Rosi: [142 146 119 151 164 110]
zetid: [167 132 122 160 145  41]
Gosu: [147 135 161  81  81 117]
lelo: [115  82 115 146 161  82]
tizir: [142 146 119 130 139  93]
luni: [141 146 119 105  81 135]
howmany Gosu: [81]  2
rest: [141 146 119]  [105  81 135]
howmany lelo: [81]  0
rest: [142 146 119 151]  [164 110]
diff Rosi: [142 146 119 150 164 110]  3, [151]
diff zetid: [167 132 121 160 145  41]  2, [122]

futob: [119 134 143 126 119 108 184  89 139 121]
lav: [146 145  94 146 141 136  97 135 162 145]
bek: [102  94  95 104 102  91  89  75 126 103]
tik: [ 81  95 133  98  92  94 182  82 103  90]
gisag: [110  95 136 114 127 137  82 169  57 114]
ret: [144 108 150 135 159 171  37 217  38 138]
tonek: [128 126 151 117 116 114 164  90 106 118]
zifi: [155 161 161 144 161 133 141 115 187 158]
howmany zifi: [161]  3
both lav tik:   [94]
both tonek tik:   [90]

remin: [127 104 107 114 108  95 151 135 148 201  81 144 166 146 142  91 147 171
  65 190]
kar: [150 194 147 118 128 156 191 150 119  60 158 147 142 151 192  75 171 170
 119 125]
deguz: [ 82  55 159 131 154 162 161  56 172 119 166 123 119 188 159 163 135 105
  81 140]
Dovo: [136 120 113 193 184 153 141  99 128 100 161 144 112  82 100 165  59 105
 121 124]
Ketid: [113 133  84 133 171  74 116 107  84 161  56  97 142  84 136 137  91  84
 137 164]
bonod: [177  67 177 101  76 105 103  82 154 147 154 133 144  97  79 126 116  84
 201 143]
gemo: [170 115 148  67 127 139 114 135  67 164 161 135 128 160 135 135  67  50
  68 155]
maz: [ 82 162 159 131 154 162 161  56 172 119 166 123 119 188 114 130 155 155
 136 107]
nep: [152 142 185 131 118 165 175  64 133 111 145 138 105 136 145 111 135  97
  94 165]
mede: [ 73  84 127 171 155 146 146 138 134 154 152 155 151 170  80 126 116  84
 200  87]
howmany gemo: [68]  1
rest: [126 116  84 201]  [143]
asked: [ 82 162 159 131 154 162 161  56 172 119 166 123 119 188 114 130 155 155
 136 107]  maz
diff deguz: [ 82  55 159 131 154 162 161  56 171 119 166 123 119 188 159 163 135 105
  81 140]  8, [172]
howmany nep: [146]  0
howmany Ketid: [136]  1
diff Dovo: [136 120 113 193 184 153 141  99 128 100 161 145 112  82 100 165  59 105
 121 124]  11, [144]

bop: [ 96  73 145 108 166]
zopo: [117 161 122 105 196]
dovir: [166 142 153  82 105]
rol: [110  84 167  67 115]
noban: [102 157 109  93 184]
bonal: [165 133 105  54 139]
vura: [165 133 105  57 145]
Tive: [102 132 109  93 184]
mimop: [164 109 170 110 147]
rest: [161 122 105]  [196]
diff bonal: [165 133 105  54 138]  4, [139]
both bop dovir:   [166]

sog: [178  83  87 196 134 105]
zepu: [ 78 119 181 140 123  95]
sozak: [ 78 119 158 140  78 158]
Kido: [159 104 158 139  76 198]
Saz: [123 106 123 106 162 123]
howmany sozak: [159]  0
rest: [178  83]  [ 87 196 134 105]
howmany Saz: [106]  2
rest: [158 140]  [ 78 158]

Baf: [210  55  55 164 200 109 127]
duvi: [179  68 105 187 162 106 177]
gad: [107 152 124 106 136 155 157]
noder: [100 160 131 105 117 128 145]
bemas: [210  57  50 163 193 126 156]
daro: [107 152 124 106 120 105 156]
rumug: [164  50 116 217 149  54  36]
fatin: [179  68 105 187 162  75  70]
ran: [136 114 109  92 148 157 172]
both Baf bemas:   [210]
rest: [100 160 131 105 117]  [128 145]

fugu: [157 101  74 209]
kul: [112 172 131  87]
Zedam: [100 141 196  65]
meniv: [179  82  56 196]
mumi: [ 67 170 165 124]
vurog: [145 106 172 107]
fas: [190 161  52 161]
Mag: [134 171  93 210]
tis: [ 67 171 191 147]
soz: [ 51  82 190  87]
diff Mag: [134 171  94 210]  2, [93]
diff soz: [ 52  82 190  87]  0, [51]
diff tis: [ 67 171 190 147]  2, [191]
both tis Mag:   [171]
both fas soz:   [190]
howmany fas: [52]  1
both meniv Zedam:   [196]

poma: [200  99 128  69 150 114 123  80  60]
Bap: [ 67  68 132 180 102 146 140 158 182]
zogun: [150 122 110 109 146 126 118 116  98]
donag: [ 61 143 130 185  94 148 144 167 189]
ton: [200  99 128  69 125 138 128 140 164]
gogil: [197 137 126  71 149 115 123  82  61]
Feve: [193 101 124  74 149 118 123  85  62]
sopor: [ 68  68 132  68 146 126 118 117 189]
boro: [ 67 141 128 181 101 146 141  99 183]
Lof: [ 88 140 125 161 126 137 127 140 163]
nad: [110 139 120 141 143 129 117 130 140]
reku: [210  99 132  68 150  98 123  77  64]
howmany sopor: [67]  0
rest: [128 140]  [164]
rest: [ 68  68 132]  [ 68 146 126 118 117 189]
rest: [146 126 118 116]  [98]
both zogun Feve:   [118]
howmany gogil: [137]  1

Sut: [105 121 123 131 104 142 135 130 115 115 117 106  93  83]
Per: [105 111 123 131 104 142 135 130 115 111 101 111 112 104]
nogom: [ 82  64 178 154 178 140 159 124 115 116 117 178 167 152]
gil: [158 123 138 115 110 123 139 128 155 112 127 104 101 108]
Kabe: [105 121 123 131 104 142 135 130 115 145 119 143 171 150]
rest: [115 115 117]  [106  93  83]
howmany Per: [111]  3
rest: [ 64 178 154 178 140]  [159 124 115 116 117 178 167 152]
diff Per: [105 112 123 131 104 142 135 130 115 111 101 111 112 104]  1, [111]
both nogom gil:   [115]

gov: [134 124 126 134 119 127 134 112 116 145 149 132 115 131 122 125 133 134
 130 117 137 137 133 127 110]
zefa: [136 123 127 134 120 128 134 111 115 144 150 131 115 132 121 123 135 121
 130 118 134 137 135 127 110]
varav: [134 128 126 133 119 128 133 113 114 144 151 133 115 132 121 122 136 134
 130 118 134 137 135  95 132]
sos: [122 122 166  98 128 149 170  94 150  47 169  89 139 124 188  82 108 158
 145 142 120 190  90 153 127]
kek: [127 122 167  89 131 149 172  95 148  51 174  91 144 120 192  83 111 150
 154 137 116 203  92 128 120]
suta: [116 148 148  95 113 114 145 128 102  70 117 165 148 132 124 116 131 137
 118  89 139 115 110  85 157]
asked: [127 122 167  89 131 149 172  95 148  51 174  91 144 120 192  83 111 150
 154 137 116 203  92 128 120]  kek
diff suta: [116 148 148  95 113 114 146 128 102  70 117 165 148 132 124 116 131 137
 118  89 139 115 110  85 157]  6, [145]
asked: [134 128 126 133 119 128 133 113 114 144 151 133 115 132 121 122 136 134
 130 118 134 137 135  95 132]  varav
howmany varav: [131]  0
diff suta: [116 148 148  95 113 114 145 128 102  70 117 165 148 131 124 116 131 137
 118  89 139 115 110  85 157]  13, [132]
asked: [134 124 126 134 119 127 134 112 116 145 149 132 115 131 122 125 133 134
 130 117 137 137 133 127 110]  gov

fogef: [170 137 137  95  99  95 137]
Nuru: [177  96 142  97  99  99  99]
kanel: [115 151 160  99  95  91  82]
Tafi: [158 143 112 101  99  81  92]
lobaf: [ 62 195 129 162 161 156  94]
Kudut: [ 86  95  95 159  95 170 159]
Gizu: [165  87  76 170 170 162 163]
dutu: [107  91 148 164 174 173 170]
godi: [101  94 208 163 150 154 155]
howmany Kudut: [94]  0
howmany Gizu: [88]  0
diff Kudut: [ 86  95  95 158  95 170 159]  3, [159]
diff godi: [101  94 209 163 150 154 155]  2, [208]
both Gizu Kudut:   [170]
howmany fogef: [95]  2

vavat: [151 120  85 115 117 123]
tesiv: [148  91  48 134 138 135]
relo: [102 166 204 112 118 123]
begu: [150 111  98 157 134 125]
pimid: [133 143 133 105 111 119]
sev: [102 143 133  91 111  90]
dotu: [106 125 148 138 147 141]
diff dotu: [106 125 148 137 147 141]  3, [138]
both tesiv sev:   [91]
rest: [151 120  85]  [115 117 123]
diff tesiv: [148  91  48 135 138 135]  3, [134]
diff sev: [102 143 133  92 111  90]  3, [91]
diff tesiv: [148  91  48 134 138 134]  5, [135]

ziba: [101  93 168  83 195 128  72 153 174]
zom: [134 132 125 179 131 118 130 122 127]
ver: [ 74  83 100 154 119 120 140 170 121]
senu: [ 75  79  80 164 145  92 137 180 123]
muve: [165  71  71 200  84 194  84  84  84]
vapa: [ 95  83 178  69 176  79  79 152 172]
Zupeg: [129 167 170  88 107 141 110 112 134]
tor: [170 180  64 193  59 193 191  84  72]
Liba: [184 196 184  83 115 178 111  72 130]
Tugum: [ 75  78  79 167 154  87 141 168 129]
Duv: [ 70  71  80 179 128 112 153 178 117]
diff zom: [134 132 125 179 131 118 131 122 127]  6, [130]
diff senu: [ 75  79  80 164 145  91 137 180 123]  5, [92]
both ver tor:   [170]
both Liba zom:   [130]
rest: [ 83 195]  [128  72 153 174]
asked: [ 70  71  80 179 128 112 153 178 117]  Duv
howmany muve: [84]  4

kule: [119 144  58 182  74 135 127 195  87  64 105  88 113 188 148]
zap: [135 144 184 135 150 120 136 129 134 167 113 135 113 184 133]
Zav: [170 100 113 138 167 102 162 110  36  37  60 114 149 169  70]
doko: [110 102  88 138  80 158 132 132 192  97  80 105 135 119 143]
both Zav kule:   [113]
howmany zap: [183]  0
howmany zap: [135]  3

bar: [ 87 135 112  89 151 118 133 149 149 125 112 125 159 116 100 133 160 141
 138 110 130 121 146 150 101 103 149 126 137  93 106 137 147 147 106 132
 137 100 119 135 154 102 108 151 134 140]
lozi: [117 128 169 109 136 134 180 156 101 154 106  95 150 132 100 154 114 142
 119 107 140 122 120 137  95  69 135  97 141 139 110  98 174 111  90 188
 137  90  86 138 123 118  96 148 164 138]
ruva: [ 87 134 112 109 136 134 180 156 101 154 106  95 150 132 100 154 114 142
 119 107 140 122 120 137  95  69 135  97 141 139 110  98 174 111  90 188
 137  90  86 138 123 118  96 148 146 138]
bis: [129 116 117 118  83 131 178 134 112 131 115 120 159 137  97 124 157 149
 117  85 123 133 139 146 116 114 147 141 134 146  98 113 111 146 145 160
 111 103  98 156 134  80 143 110 151 175]
nov: [141 125 135 138  98 121 189 147  93 158  96 111 128 143 106 136 140 142
 183 125 113 153 174 134 119  56 133 130 108 133 121 122 133 131 114 128
 153 125 113 141 119 148 142 139 173 133]
rest: [ 87 135 112]  [ 89 151 118 133 149 149 125 112 125 159 116 100 133 160 141 138 110 130
 121 146 150 101 103 149 126 137  93 106 137 147 147 106 132 137 100 119
 135 154 102 108 151 134 140]
rest: [148 142]  [139 173 133]

Bubal: [102  89 152 153]
bib: [115 128 170 147]
ragum: [101 110 189  84]
Nivet: [134 145 208 137]
Vosif: [190 162 162 103]
Zotu: [114 154 208 116]
rest: [114 154]  [208 116]
asked: [190 162 162 103]  Vosif
rest: [ 89 152]  [153]
howmany Bubal: [153]  1
howmany Vosif: [102]  0

pip: [123 100 134 146 137 111 178 133 148 120 135 121 184 158 123 131 135 133
 118 131 110 111 164 109 141 108 132 134 130 133 129 151 130 130 127 111
 134 121 133]
gomol: [119 113 123 138 115 132  50 167 134 123 147 131 136 153 111 129 133 107
 140 133 105 111 113 160 122 159 135 120 113 176 129  99 124 120 113  82
 118 138 138]
lenar: [147  74 125 137 130 126 163 102 115 114 129 130 165 122 128 127 122 115
 134 122  86 146 145 140 150 132 133 104 126 101 140 112 123 116 127 132
 140 124 132]
kegi: [140 176 132 130 138 139 114  97 153 139 141 120 123 123 129 130 130 131
 131 133 106 113 123 131 120 110 129 170 124  92 122 137 101 133 136 159
 129 123 144]
Zasap: [123 100 134 146 137 111 178 133 148 120 135 121 184 158 123 131 135 133
 118 131 110 111 164 109 141 108 132 134 130 133 129 151 130 137 131 106
 129 127 124]
Muno: [112  92 128 123 133 148 146 121 103 122 135 116 189 153 115 136 137 151
 138 136 175 134 140 154 134 119 133 104 142 121 105 130 112 132  79 142
 122 149 136]
dez: [123  58 139 125 133 149  79 141 112 134 133 113 111 117 119 127 108 127
 149 128 129 148 146 118 128 139 148 191 114 143 112 128 148 122 158 111
 141 126 118]
Mozig: [147  96 128 108 142 148 142 128 190 115 118 106  83 125 129 113 130 106
 115 123  98 135 150 137 108 123 130 205 121 100 105 138 124 123 145 114
 133 117 145]
rab: [103  86 132 116 139 135 131 155 139 135 131 141 157 128 122 137 110 123
 126 134 128 119 157 141 139 141 122 100 139 138 120 150 160 136 131 134
 139 137 129]
Gogug: [114 115 138  72 135 138 157 128 144 117 146 131 128 152 122 139 132 137
 125 135 173 122  83 111 136 149 139 107 130  89 122 141 171 135 117 148
 133 130  91]
asked: [103  86 132 116 139 135 131 155 139 135 131 141 157 128 122 137 110 123
 126 134 128 119 157 141 139 141 122 100 139 138 120 150 160 136 131 134
 139 137 129]  rab
rest: [147 131]  [136 153 111 129 133 107 140 133 105 111 113 160 122 159 135 120 113 176
 129  99 124 120 113  82 118 138 138]
asked: [147  74 125 137 130 126 163 102 115 114 129 130 165 122 128 127 122 115
 134 122  86 146 145 140 150 132 133 104 126 101 140 112 123 116 127 132
 140 124 132]  lenar

mever: [128 128 129 128 127 128 129 128 127 128 128 128 129 128 128 129 128 129
 130 130 130 130 135 135 139 145 149 155 161 168 175 183 190]
lago: [128 128 127 127 127 128 127 127 130 129 128 129 129 127 128 127 129 128
 141 130 131 131 134 136 127 141 148 141 160 141 174 180 187]
Pusoz: [197 194 186 181 174 166 158 154 148 143 139 136 133 131 129 130 128 127
 129 128 128 129 128 129 127 128 128 127 129 128 128 128 128]
bekab: [127 128 128 128 129 129 128 129 130 132 133 135 141 143 149 153 160 177
 175 181 188 194 197 199 200 197 193 191 182 175 167 162 153]
kida: [196 190 183 177 169 162 156 149 144 139 136 134 133 131 130 129 129 128
 129 127 128 127 128 128 127 127 128 128 128 129 127 128 128]
filob: [128 128 128 128 178 127 128 129 129 129 127 130 128 128 130 129 130 130
 133 134 138 141 146 149 157 162 169 177 183 190 195 199 199]
Puzi: [200 198 198 193 188 181 173 167 160 154 147 143 139 135 134 132 131 129
 130 127 128 129 128 128 129 127 127 129 128 128 129 128 128]
bep: [176 170 163 156 150 146 140 137 136 133 132 129 129 130 128 128 128 126
 129 129 128 128 128 128 128 129 127 128 127 128 129 128 129]
howmany lago: [127]  8
rest: [154 148 143 139]  [136 133 131 129 130 128 127 129 128 128 129 128 129 127 128 128 127 129
 128 128 128 128]
diff kida: [196 190 183 177 169 162 156 149 144 139 136 135 133 131 130 129 129 128
 129 127 128 127 128 128 127 127 128 128 128 129 127 128 128]  11, [134]
diff mever: [128 128 129 128 127 127 129 128 127 128 128 128 129 128 128 129 128 129
 130 130 130 130 135 135 139 145 149 155 161 168 175 183 190]  5, [128]
asked: [197 194 186 181 174 166 158 154 148 143 139 136 133 131 129 130 128 127
 129 128 128 129 128 129 127 128 128 127 129 128 128 128 128]  Pusoz

Zorat: [131 105 125 126 147  95 113 199 167 139]
Fuv: [154 135 129 126  98 122 153 203 133 125]
guvo: [179 149 128 149 179 149  91 149 161 123]
bogaz: [155  93 137  96 130 145  97 211 126 178]
kuzu: [181 103  99 126 123 148  93 185  62 165]
zin: [130 132 129 129 123 106 138 221 128 144]
Sigub: [201  93  79 122 129 113 106 169 114 127]
Guf: [121 124 136 125 132 142  93 186 140 150]
tere: [121 124 136 125 132 106 129 220 140 169]
Zab: [191 103  79 127 131 142 109 188  91 139]
Bafan: [127 111 127 112 100 127 135 206 131 131]
mori: [199 112 112 109  90 149 128 220 140 169]
rest: [109  90 149 128 220]  [140 169]
rest: [148  93 185]  [ 62 165]
howmany guvo: [150]  0
rest: [132 142]  [ 93 186 140 150]
howmany Bafan: [127]  3
diff kuzu: [181 103  99 126 123 148  93 185  63 165]  8, [62]
diff tere: [121 124 136 125 132 106 128 220 140 169]  6, [129]

